Moves between elements:
w141: vu>w405, bo>w673, vi>w352, pe>w54
w819: vu>w348, bo>w750, vi>w33, pe>w998
w453: vu>w719, bo>w873, vi>w594, pe>w393
w750: vu>w358, bo>w316, vi>w592, pe>w348
w731: vu>w630, bo>w562, vi>w487, pe>w873
w300: vu>w286, bo>w445, vi>w407, pe>w342
w592: vu>w316, bo>w817, vi>w191, pe>w750
w722: vu>w525, bo>w356, vi>w405, pe>w992
w445: vu>w992, bo>w722, vi>w54, pe>w286
w551: vu>w453, bo>w594, vi>w834, pe>w817
w998: vu>w911, bo>w348, vi>w819, pe>w31
w137: vu>w998, bo>w819, vi>w365, pe>w356
w27: vu>w967, bo>w536, vi>w461, pe>w487
w365: vu>w819, bo>w33, vi>w354, pe>w137
w33: vu>w750, bo>w592, vi>w662, pe>w819
w354: vu>w33, bo>w662, vi>w31, pe>w365
w461: vu>w536, bo>w542, vi>w630, pe>w27
w562: vu>w477, bo>w802, vi>w967, pe>w630
w542: vu>w920, bo>w517, vi>w477, pe>w536
w536: vu>w835, bo>w920, vi>w542, pe>w967
w719: vu>w27, bo>w461, vi>w873, pe>w401
w594: vu>w873, bo>w731, vi>w757, pe>w453
w31: vu>w662, bo>w911, vi>w998, pe>w354
w939: vu>w300, bo>w407, vi>w868, pe>w517
w352: vu>w673, bo>w878, vi>w992, pe>w141
w911: vu>w191, bo>w609, vi>w348, pe>w662
w407: vu>w445, bo>w54, vi>w338, pe>w300
w814: vu>w338, bo>w100, vi>w342, pe>w868
w967: vu>w802, bo>w835, vi>w536, pe>w562
w401: vu>w487, bo>w27, vi>w719, pe>w757
w487: vu>w562, bo>w967, vi>w27, pe>w731
w342: vu>w100, bo>w286, vi>w300, pe>w814
w673: vu>w137, bo>w365, vi>w878, pe>w405
w356: vu>w31, bo>w998, vi>w137, pe>w525
w609: vu>w551, bo>w834, vi>w358, pe>w191
w757: vu>w731, bo>w487, vi>w401, pe>w594
w405: vu>w356, bo>w137, vi>w673, pe>w722
w393: vu>w401, bo>w719, vi>w453, pe>w284
w878: vu>w365, bo>w354, vi>w525, pe>w673
w477: vu>w517, bo>w939, vi>w802, pe>w542
w348: vu>w609, bo>w358, vi>w750, pe>w911
w630: vu>w542, bo>w477, vi>w562, pe>w461
w920: vu>w814, bo>w342, vi>w517, pe>w835
w873: vu>w461, bo>w630, vi>w731, pe>w719
w868: vu>w407, bo>w338, vi>w814, pe>w939
w834: vu>w594, bo>w757, vi>w284, pe>w551
w316: vu>w284, bo>w393, vi>w817, pe>w358
w338: vu>w54, bo>w141, vi>w100, pe>w407
w54: vu>w722, bo>w405, vi>w141, pe>w445
w286: vu>w352, bo>w992, vi>w445, pe>w100
w191: vu>w817, bo>w551, vi>w609, pe>w592
w662: vu>w592, bo>w191, vi>w911, pe>w33
w992: vu>w878, bo>w525, vi>w722, pe>w352
w525: vu>w354, bo>w31, vi>w356, pe>w878
w100: vu>w141, bo>w352, vi>w286, pe>w338
w802: vu>w939, bo>w868, vi>w835, pe>w477
w517: vu>w342, bo>w300, vi>w939, pe>w920
w817: vu>w393, bo>w453, vi>w551, pe>w316
w284: vu>w757, bo>w401, vi>w393, pe>w834
w358: vu>w834, bo>w284, vi>w316, pe>w609
w835: vu>w868, bo>w814, vi>w920, pe>w802

In the rows, 1.50 stands for zero.

Name the element of each row.
2.43 0.83 1.26 0.56 1.96 1.80 2.38 1.54 0.98 1.85 0.59 1.85 1.93: w868
2.33 0.65 0.87 1.23 2.28 2.35 1.13 1.77 1.17 1.94 2.05 2.31 1.63: w630
0.47 2.27 1.86 2.38 0.96 1.03 0.82 1.38 2.01 1.10 2.12 0.98 1.14: w348
2.30 0.98 1.38 0.52 1.79 1.61 2.55 1.49 1.04 1.76 0.32 1.66 1.89: w342
0.46 2.29 1.89 2.37 0.89 0.97 0.90 1.36 2.00 1.10 2.11 0.97 1.14: w348
0.51 2.37 2.13 1.74 0.69 0.63 1.80 1.23 1.84 1.10 1.00 0.71 1.42: w365
1.18 1.95 2.01 1.14 0.93 0.83 2.53 1.26 1.50 1.29 0.19 0.84 1.71: w722
1.56 1.23 1.11 2.12 1.89 2.09 0.34 1.72 1.62 1.62 2.92 1.99 1.23: w594
1.95 0.95 0.93 1.71 2.19 2.27 0.56 1.72 1.42 1.80 2.65 2.26 1.38: w873
1.93 1.26 1.64 0.65 1.47 1.29 2.75 1.34 1.14 1.60 0.11 1.28 1.88: w100
2.31 0.98 1.36 0.57 1.82 1.66 2.54 1.47 0.98 1.73 0.35 1.68 1.91: w342
2.41 0.67 0.88 1.26 2.31 2.30 1.12 1.78 1.17 1.93 2.09 2.37 1.57: w630
0.42 2.36 2.02 2.04 0.72 0.68 1.43 1.27 1.92 1.04 1.39 0.75 1.27: w998
0.88 1.80 1.46 2.41 1.42 1.61 0.32 1.54 1.89 1.34 2.84 1.51 1.10: w817
0.50 2.25 1.79 2.39 0.98 1.06 0.73 1.43 2.02 1.13 2.24 1.03 1.10: w750
2.01 0.97 0.93 1.77 2.14 2.27 0.55 1.76 1.43 1.80 2.68 2.24 1.37: w873
2.44 0.83 1.28 0.54 1.94 1.79 2.38 1.56 1.03 1.82 0.54 1.86 1.90: w868
2.20 0.83 0.89 1.54 2.20 2.36 0.75 1.77 1.31 1.86 2.48 2.33 1.45: w487
0.36 2.41 2.02 2.20 0.80 0.81 1.20 1.31 1.99 1.04 1.70 0.81 1.24: w33
1.17 1.53 1.24 2.29 1.68 1.84 0.22 1.70 1.80 1.50 2.92 1.82 1.12: w284
0.88 1.82 1.45 2.43 1.41 1.60 0.34 1.55 1.91 1.38 2.83 1.55 1.09: w817

In each set, the symbols that take the first to the second take the third to the fourth, perhaps in another order. Give the fourth.
Answer with the element's name.
A 0.62 2.35 2.13 1.76 0.70 0.67 1.85 1.24 1.87 1.05 1.01 0.67 1.41
B 0.42 2.41 2.12 2.07 0.74 0.71 1.45 1.27 1.95 1.08 1.40 0.75 1.25
C 1.62 1.17 1.05 1.98 2.00 2.14 0.40 1.74 1.55 1.69 2.91 2.08 1.34
D w873

A 1.43 1.74 1.89 0.97 1.08 0.94 2.63 1.30 1.40 1.32 0.08 0.94 1.73
B 1.28 1.90 1.95 1.02 1.01 0.87 2.61 1.25 1.47 1.33 0.11 0.93 1.70
C 0.79 1.90 1.58 2.45 1.36 1.53 0.32 1.51 1.92 1.29 2.80 1.46 1.09
D w817

A 1.47 1.36 1.17 2.16 1.89 2.01 0.30 1.72 1.71 1.56 2.93 1.93 1.17
B 1.95 0.95 0.90 1.76 2.12 2.30 0.58 1.77 1.41 1.81 2.65 2.23 1.37
C 1.65 1.23 1.08 2.00 1.97 2.16 0.34 1.73 1.57 1.66 2.85 2.05 1.24
D w487

A 2.37 0.91 1.31 0.53 1.88 1.68 2.49 1.50 0.99 1.79 0.44 1.71 1.92
B 2.08 1.22 1.56 0.56 1.54 1.36 2.72 1.41 1.10 1.65 0.13 1.40 1.86
C 0.78 1.87 1.53 2.43 1.37 1.55 0.38 1.58 1.90 1.29 2.76 1.42 1.08
D w284

A 2.55 0.68 1.08 0.63 2.14 2.02 2.05 1.67 0.98 1.90 0.93 2.07 1.84
B 2.24 1.06 1.42 0.54 1.70 1.53 2.62 1.41 1.06 1.74 0.28 1.63 1.91
C 2.61 0.62 0.94 0.81 2.23 2.24 1.72 1.67 1.03 1.95 1.37 2.24 1.81
D w868

A 2.52 0.73 1.10 0.60 2.07 1.91 2.20 1.61 1.00 1.93 0.80 1.95 1.82
B 2.53 0.71 1.09 0.67 2.13 2.02 2.08 1.62 1.00 1.85 0.92 2.04 1.84
C 0.46 2.37 2.09 2.10 0.73 0.81 1.33 1.32 1.94 1.10 1.54 0.74 1.28
D w998

A 2.55 0.64 0.88 1.00 2.30 2.31 1.47 1.73 1.03 1.98 1.68 2.30 1.73
B 2.49 0.61 0.89 1.18 2.29 2.34 1.22 1.74 1.11 1.89 1.95 2.34 1.63
C 2.29 0.70 0.84 1.33 2.26 2.33 1.00 1.80 1.20 1.94 2.19 2.30 1.51
D w487

A 1.29 1.83 1.99 1.01 1.00 0.84 2.61 1.26 1.47 1.29 0.21 0.95 1.76
B 0.78 2.21 2.13 1.48 0.78 0.63 2.15 1.20 1.75 1.17 0.63 0.71 1.56
C 1.40 1.36 1.16 2.16 1.86 2.03 0.30 1.74 1.70 1.59 2.97 1.95 1.22
D w873

A 0.99 2.09 2.11 1.31 0.80 0.70 2.34 1.22 1.61 1.21 0.35 0.78 1.59
B 0.49 2.38 2.11 1.89 0.73 0.66 1.69 1.22 1.88 1.04 1.11 0.66 1.33
C 0.49 2.25 1.91 2.40 0.99 1.08 0.74 1.38 2.01 1.14 2.26 1.06 1.13
D w817

A 2.56 0.55 0.88 0.96 2.26 2.24 1.48 1.74 1.09 1.92 1.66 2.27 1.69
B 2.60 0.66 1.01 0.73 2.17 2.05 1.95 1.63 0.96 1.92 1.07 2.09 1.83
C 0.87 2.16 2.16 1.43 0.76 0.68 2.29 1.23 1.64 1.15 0.49 0.71 1.54
D w365

A 0.87 1.82 1.48 2.42 1.38 1.64 0.35 1.55 1.89 1.37 2.84 1.52 1.07
B 1.19 1.56 1.26 2.31 1.65 1.85 0.25 1.69 1.75 1.50 2.93 1.78 1.13
C 0.88 1.81 1.46 2.44 1.42 1.58 0.28 1.56 1.88 1.33 2.82 1.54 1.13
D w284

A 2.51 0.64 0.92 1.07 2.29 2.33 1.34 1.76 1.10 1.92 1.79 2.33 1.69
B 2.57 0.62 1.01 0.81 2.19 2.15 1.87 1.71 0.97 1.89 1.21 2.16 1.78
C 1.64 1.57 1.81 0.78 1.24 1.02 2.72 1.34 1.30 1.45 0.04 1.10 1.81
D w722

A 1.25 1.79 2.00 1.00 0.99 0.84 2.61 1.24 1.45 1.34 0.17 0.88 1.75
B 1.38 1.75 1.92 0.93 1.04 0.86 2.66 1.29 1.39 1.35 0.11 0.94 1.81
C 0.41 2.37 1.95 2.26 0.82 0.89 1.08 1.29 1.97 1.08 1.85 0.85 1.19
D w33

A 2.57 0.70 1.06 0.71 2.17 2.06 1.99 1.64 0.98 1.93 1.06 2.09 1.83
B 2.56 0.67 0.97 0.82 2.21 2.15 1.84 1.66 0.98 1.93 1.22 2.15 1.76
C 2.25 0.72 0.88 1.48 2.26 2.34 0.89 1.78 1.23 1.86 2.31 2.32 1.49
D w487

A 0.54 2.37 2.11 1.92 0.73 0.67 1.74 1.28 1.87 1.08 1.16 0.67 1.36
B 0.59 2.36 2.15 1.78 0.72 0.65 1.83 1.26 1.82 1.08 0.98 0.70 1.37
C 1.87 1.36 1.68 0.68 1.38 1.16 2.70 1.31 1.26 1.55 0.07 1.25 1.88
D w100

A 2.25 0.73 0.86 1.45 2.26 2.34 0.86 1.79 1.27 1.88 2.33 2.29 1.52
B 2.33 0.71 0.85 1.35 2.28 2.34 1.00 1.82 1.22 1.94 2.23 2.35 1.53
C 0.45 2.29 1.86 2.38 0.91 1.03 0.85 1.37 2.00 1.06 2.13 0.94 1.20
D w750

A 0.48 2.22 1.83 2.46 1.00 1.12 0.73 1.47 1.98 1.17 2.26 1.09 1.09
B 0.77 1.88 1.57 2.46 1.36 1.49 0.31 1.53 1.92 1.28 2.77 1.44 1.13
C 0.71 2.27 2.18 1.63 0.72 0.66 2.07 1.22 1.78 1.16 0.69 0.71 1.47
D w998

A 0.41 2.34 1.97 2.29 0.86 0.83 1.07 1.32 2.02 1.07 1.86 0.89 1.19
B 0.36 2.37 2.06 2.22 0.77 0.78 1.21 1.28 2.00 1.00 1.71 0.82 1.22
C 2.41 0.91 1.34 0.53 1.82 1.68 2.48 1.53 1.03 1.78 0.48 1.78 1.87
D w868

A 0.55 2.40 2.18 1.92 0.70 0.64 1.70 1.22 1.89 1.12 1.11 0.67 1.35
B 0.50 2.28 1.85 2.40 1.02 1.09 0.72 1.41 2.00 1.15 2.30 1.03 1.12
C 1.03 1.67 1.32 2.35 1.57 1.78 0.27 1.66 1.81 1.44 2.93 1.71 1.12
D w873

A 1.17 1.96 1.99 1.07 0.94 0.74 2.52 1.27 1.50 1.21 0.20 0.81 1.71
B 0.69 2.24 2.13 1.56 0.74 0.65 2.10 1.19 1.76 1.12 0.71 0.64 1.50
C 2.59 0.69 1.07 0.66 2.13 1.97 2.08 1.57 1.03 1.89 0.94 2.08 1.85
D w342

A 0.36 2.38 2.02 2.20 0.74 0.80 1.17 1.34 2.01 1.06 1.68 0.80 1.19
B 0.44 2.36 1.98 2.26 0.83 0.86 1.08 1.33 2.03 1.09 1.86 0.87 1.23
C 1.05 1.64 1.36 2.36 1.63 1.75 0.24 1.60 1.84 1.46 2.92 1.68 1.08
D w284

A 2.59 0.61 0.97 0.75 2.22 2.16 1.88 1.68 1.01 1.95 1.20 2.15 1.79
B 2.47 0.83 1.20 0.57 1.91 1.80 2.39 1.56 0.98 1.86 0.52 1.81 1.91
C 1.00 1.75 1.37 2.42 1.43 1.67 0.26 1.63 1.88 1.40 2.86 1.65 1.13
D w594

A 1.98 0.95 0.92 1.76 2.10 2.27 0.60 1.77 1.42 1.79 2.65 2.25 1.37
B 2.24 0.72 0.84 1.46 2.22 2.36 0.81 1.78 1.26 1.87 2.35 2.34 1.47
C 1.64 1.19 1.03 2.01 1.91 2.15 0.33 1.72 1.59 1.68 2.89 2.04 1.26
D w873

A 2.64 0.65 1.02 0.79 2.19 2.13 1.85 1.67 0.98 1.95 1.18 2.24 1.76
B 2.15 1.11 1.50 0.49 1.62 1.43 2.66 1.44 1.04 1.67 0.19 1.51 1.90
C 1.18 1.53 1.20 2.28 1.70 1.87 0.28 1.62 1.77 1.52 2.95 1.78 1.16
D w487

A 2.37 0.70 0.89 1.26 2.30 2.38 1.10 1.77 1.15 1.93 2.10 2.34 1.57
B 2.47 0.64 0.83 1.16 2.33 2.33 1.23 1.73 1.12 1.91 1.94 2.36 1.58
C 2.03 1.22 1.58 0.60 1.53 1.42 2.71 1.42 1.14 1.63 0.10 1.41 1.88
D w100

A 0.39 2.42 2.07 2.17 0.71 0.74 1.37 1.33 1.97 1.02 1.54 0.80 1.26
B 0.43 2.39 2.12 2.03 0.71 0.74 1.45 1.26 1.92 1.00 1.38 0.72 1.30
C 2.25 1.07 1.43 0.52 1.67 1.54 2.60 1.47 1.09 1.72 0.25 1.59 1.88
D w342

A 2.48 0.61 0.89 1.07 2.27 2.27 1.36 1.78 1.04 1.93 1.79 2.30 1.68
B 2.60 0.59 0.97 0.77 2.18 2.14 1.85 1.64 1.03 1.99 1.19 2.21 1.81
C 2.29 0.96 1.42 0.56 1.74 1.59 2.55 1.47 1.02 1.77 0.36 1.68 1.88
D w100

A 2.61 0.58 0.97 0.82 2.19 2.20 1.77 1.68 1.03 1.94 1.31 2.20 1.76
B 2.54 0.74 1.21 0.54 1.98 1.86 2.32 1.57 0.95 1.87 0.69 1.93 1.92
C 0.44 2.41 2.08 2.06 0.70 0.72 1.47 1.26 1.97 1.06 1.40 0.72 1.30
D w348

A 0.87 1.85 1.47 2.41 1.40 1.62 0.33 1.62 1.90 1.31 2.85 1.57 1.12
B 1.43 1.36 1.14 2.21 1.89 1.98 0.26 1.70 1.66 1.61 2.94 1.95 1.19
C 0.56 2.17 1.85 2.44 1.03 1.15 0.64 1.46 2.00 1.18 2.39 1.16 1.10
D w817

A 2.60 0.61 0.92 0.89 2.28 2.25 1.64 1.72 1.06 1.95 1.50 2.28 1.75
B 2.58 0.67 1.08 0.64 2.13 2.04 2.09 1.62 0.99 1.92 0.90 2.04 1.81
C 0.63 2.32 2.16 1.70 0.71 0.65 1.98 1.25 1.81 1.08 0.86 0.70 1.41
D w998

A 0.54 2.19 1.77 2.44 1.06 1.22 0.67 1.42 2.01 1.18 2.40 1.14 1.13
B 0.81 1.94 1.51 2.47 1.31 1.56 0.37 1.57 1.91 1.28 2.77 1.47 1.05
C 2.07 0.85 0.92 1.61 2.18 2.31 0.66 1.77 1.34 1.85 2.62 2.28 1.44
D w630

A 2.16 0.82 0.85 1.54 2.22 2.35 0.76 1.75 1.29 1.82 2.44 2.34 1.45
B 2.47 0.63 0.87 1.16 2.27 2.35 1.26 1.73 1.16 1.96 1.95 2.33 1.66
C 0.64 2.29 2.17 1.68 0.76 0.62 1.98 1.21 1.78 1.08 0.85 0.68 1.45
D w998

A 1.25 1.49 1.23 2.26 1.74 1.95 0.27 1.65 1.78 1.57 2.89 1.81 1.18
B 1.43 1.37 1.15 2.19 1.82 1.99 0.28 1.73 1.68 1.62 2.93 1.99 1.17
C 1.08 1.66 1.34 2.40 1.63 1.83 0.23 1.62 1.81 1.43 2.95 1.74 1.12
D w284

A 0.74 2.00 1.55 2.47 1.28 1.40 0.42 1.48 1.95 1.24 2.69 1.34 1.14
B 1.10 1.62 1.30 2.34 1.59 1.73 0.28 1.64 1.82 1.43 2.94 1.67 1.11
C 2.58 0.74 1.17 0.61 2.09 1.94 2.21 1.59 0.98 1.90 0.82 1.96 1.86
D w342

A 2.24 1.05 1.43 0.54 1.73 1.53 2.63 1.46 1.04 1.68 0.29 1.54 1.89
B 1.87 1.42 1.68 0.64 1.34 1.15 2.75 1.38 1.23 1.53 0.03 1.22 1.82
C 0.64 2.31 2.11 1.74 0.71 0.61 1.94 1.23 1.80 1.07 0.83 0.68 1.49
D w998

A 0.38 2.40 2.01 2.24 0.87 0.90 1.10 1.29 2.03 1.06 1.87 0.85 1.18
B 0.65 2.08 1.63 2.46 1.18 1.34 0.48 1.52 1.97 1.24 2.65 1.25 1.10
C 0.62 2.29 2.12 1.68 0.77 0.66 1.99 1.19 1.77 1.12 0.85 0.66 1.47
D w33

A 0.42 2.32 1.90 2.39 0.89 1.01 0.86 1.37 2.04 1.11 2.14 0.99 1.14
B 0.55 2.21 1.81 2.43 1.05 1.15 0.65 1.45 2.00 1.15 2.43 1.07 1.06
C 2.52 0.71 1.12 0.63 2.09 1.98 2.22 1.60 0.97 1.82 0.81 1.98 1.86
D w868

A 1.87 1.05 0.97 1.87 2.13 2.20 0.46 1.80 1.49 1.79 2.73 2.21 1.36
B 2.01 0.98 0.92 1.77 2.11 2.27 0.59 1.73 1.39 1.80 2.66 2.25 1.37
C 0.44 2.45 2.11 1.95 0.70 0.69 1.56 1.26 1.94 1.01 1.32 0.69 1.36
D w998

A 2.61 0.59 0.91 0.96 2.23 2.23 1.62 1.77 1.04 1.94 1.51 2.26 1.73
B 2.55 0.62 1.01 0.74 2.14 2.10 1.96 1.70 1.02 1.88 1.10 2.12 1.85
C 1.24 1.59 1.24 2.30 1.68 1.87 0.24 1.67 1.72 1.47 2.97 1.80 1.19
D w594

A 1.49 1.69 1.88 0.88 1.16 0.96 2.70 1.26 1.36 1.40 0.09 1.01 1.80
B 0.99 2.06 2.05 1.31 0.84 0.72 2.34 1.20 1.61 1.18 0.41 0.73 1.64
C 1.94 0.92 0.97 1.76 2.14 2.28 0.57 1.80 1.39 1.83 2.67 2.29 1.36
D w630

A 0.59 2.12 1.76 2.45 1.10 1.28 0.61 1.51 2.03 1.19 2.51 1.22 1.12
B 0.99 1.73 1.37 2.38 1.53 1.68 0.25 1.65 1.84 1.40 2.88 1.63 1.16
C 0.98 1.73 1.37 2.35 1.50 1.67 0.30 1.62 1.85 1.40 2.89 1.64 1.08
D w594

A 1.85 1.45 1.69 0.70 1.33 1.19 2.78 1.37 1.21 1.57 0.09 1.31 1.90
B 1.37 1.74 1.94 0.93 1.10 0.88 2.63 1.29 1.36 1.36 0.10 0.94 1.78
C 0.53 2.40 2.14 1.88 0.73 0.69 1.69 1.22 1.85 1.03 1.15 0.71 1.33
D w33

A 2.57 0.60 0.95 0.83 2.22 2.19 1.74 1.65 0.98 1.93 1.37 2.20 1.80
B 2.63 0.59 1.00 0.79 2.20 2.20 1.84 1.68 1.03 1.87 1.26 2.19 1.80
C 0.42 2.28 1.88 2.36 0.95 1.02 0.86 1.38 2.03 1.13 2.19 0.97 1.13
D w750

A 0.41 2.38 1.97 2.26 0.80 0.86 1.07 1.33 2.02 1.06 1.83 0.85 1.19
B 0.88 1.85 1.48 2.41 1.43 1.59 0.36 1.62 1.89 1.36 2.86 1.53 1.15
C 1.41 1.78 1.93 0.95 1.06 0.86 2.62 1.25 1.42 1.33 0.13 0.94 1.76
D w365

A 1.97 0.97 0.93 1.74 2.11 2.26 0.60 1.75 1.39 1.80 2.65 2.24 1.40
B 2.12 0.81 0.90 1.54 2.21 2.33 0.78 1.77 1.31 1.86 2.47 2.31 1.46
C 0.69 2.00 1.58 2.45 1.33 1.46 0.44 1.54 1.97 1.26 2.71 1.34 1.09
D w817

A 0.43 2.36 2.01 2.26 0.82 0.84 1.04 1.32 1.98 1.03 1.88 0.88 1.16
B 0.56 2.12 1.72 2.40 1.11 1.23 0.59 1.46 2.03 1.18 2.51 1.20 1.09
C 1.68 1.22 1.06 2.00 1.96 2.17 0.38 1.77 1.60 1.69 2.89 2.06 1.28
D w487

A 0.44 2.30 1.91 2.39 0.92 1.06 0.86 1.39 2.06 1.13 2.12 0.96 1.18
B 0.44 2.37 1.92 2.34 0.81 0.90 0.98 1.35 2.01 1.11 1.97 0.91 1.17
C 0.44 2.35 1.96 2.25 0.83 0.87 1.08 1.34 1.98 1.11 1.88 0.87 1.19
D w33

A 0.71 2.26 2.10 1.63 0.76 0.61 2.04 1.17 1.78 1.13 0.69 0.69 1.46
B 0.45 2.39 2.10 2.03 0.72 0.74 1.45 1.31 1.96 1.03 1.39 0.72 1.34
C 2.41 0.89 1.27 0.54 1.91 1.71 2.45 1.49 1.00 1.79 0.47 1.77 1.92
D w100

A 2.44 0.84 1.25 0.53 1.93 1.79 2.42 1.54 1.01 1.83 0.62 1.85 1.88
B 2.18 1.20 1.51 0.56 1.67 1.47 2.66 1.41 1.10 1.64 0.17 1.49 1.93
C 1.80 1.10 1.00 1.96 2.03 2.19 0.41 1.72 1.51 1.73 2.84 2.13 1.30
D w487

A 2.33 0.71 0.85 1.39 2.29 2.38 0.97 1.75 1.20 1.94 2.21 2.31 1.55
B 2.16 0.83 0.86 1.54 2.23 2.39 0.74 1.80 1.31 1.89 2.48 2.30 1.44
C 0.56 2.11 1.73 2.46 1.08 1.24 0.59 1.45 2.02 1.22 2.53 1.20 1.11
D w750

A 2.39 0.68 0.88 1.27 2.28 2.39 1.11 1.73 1.17 1.95 2.13 2.34 1.63
B 2.57 0.61 0.88 0.88 2.28 2.29 1.57 1.72 1.06 1.90 1.53 2.27 1.75
C 0.80 1.91 1.55 2.45 1.38 1.52 0.34 1.55 1.95 1.30 2.80 1.43 1.09
D w284

A 2.58 0.65 0.99 0.77 2.19 2.14 1.91 1.70 1.00 1.92 1.21 2.22 1.77
B 2.16 1.10 1.54 0.53 1.56 1.43 2.67 1.41 1.05 1.69 0.19 1.51 1.92
C 0.44 2.29 1.87 2.38 0.97 1.08 0.74 1.42 2.01 1.14 2.29 1.05 1.10
D w284

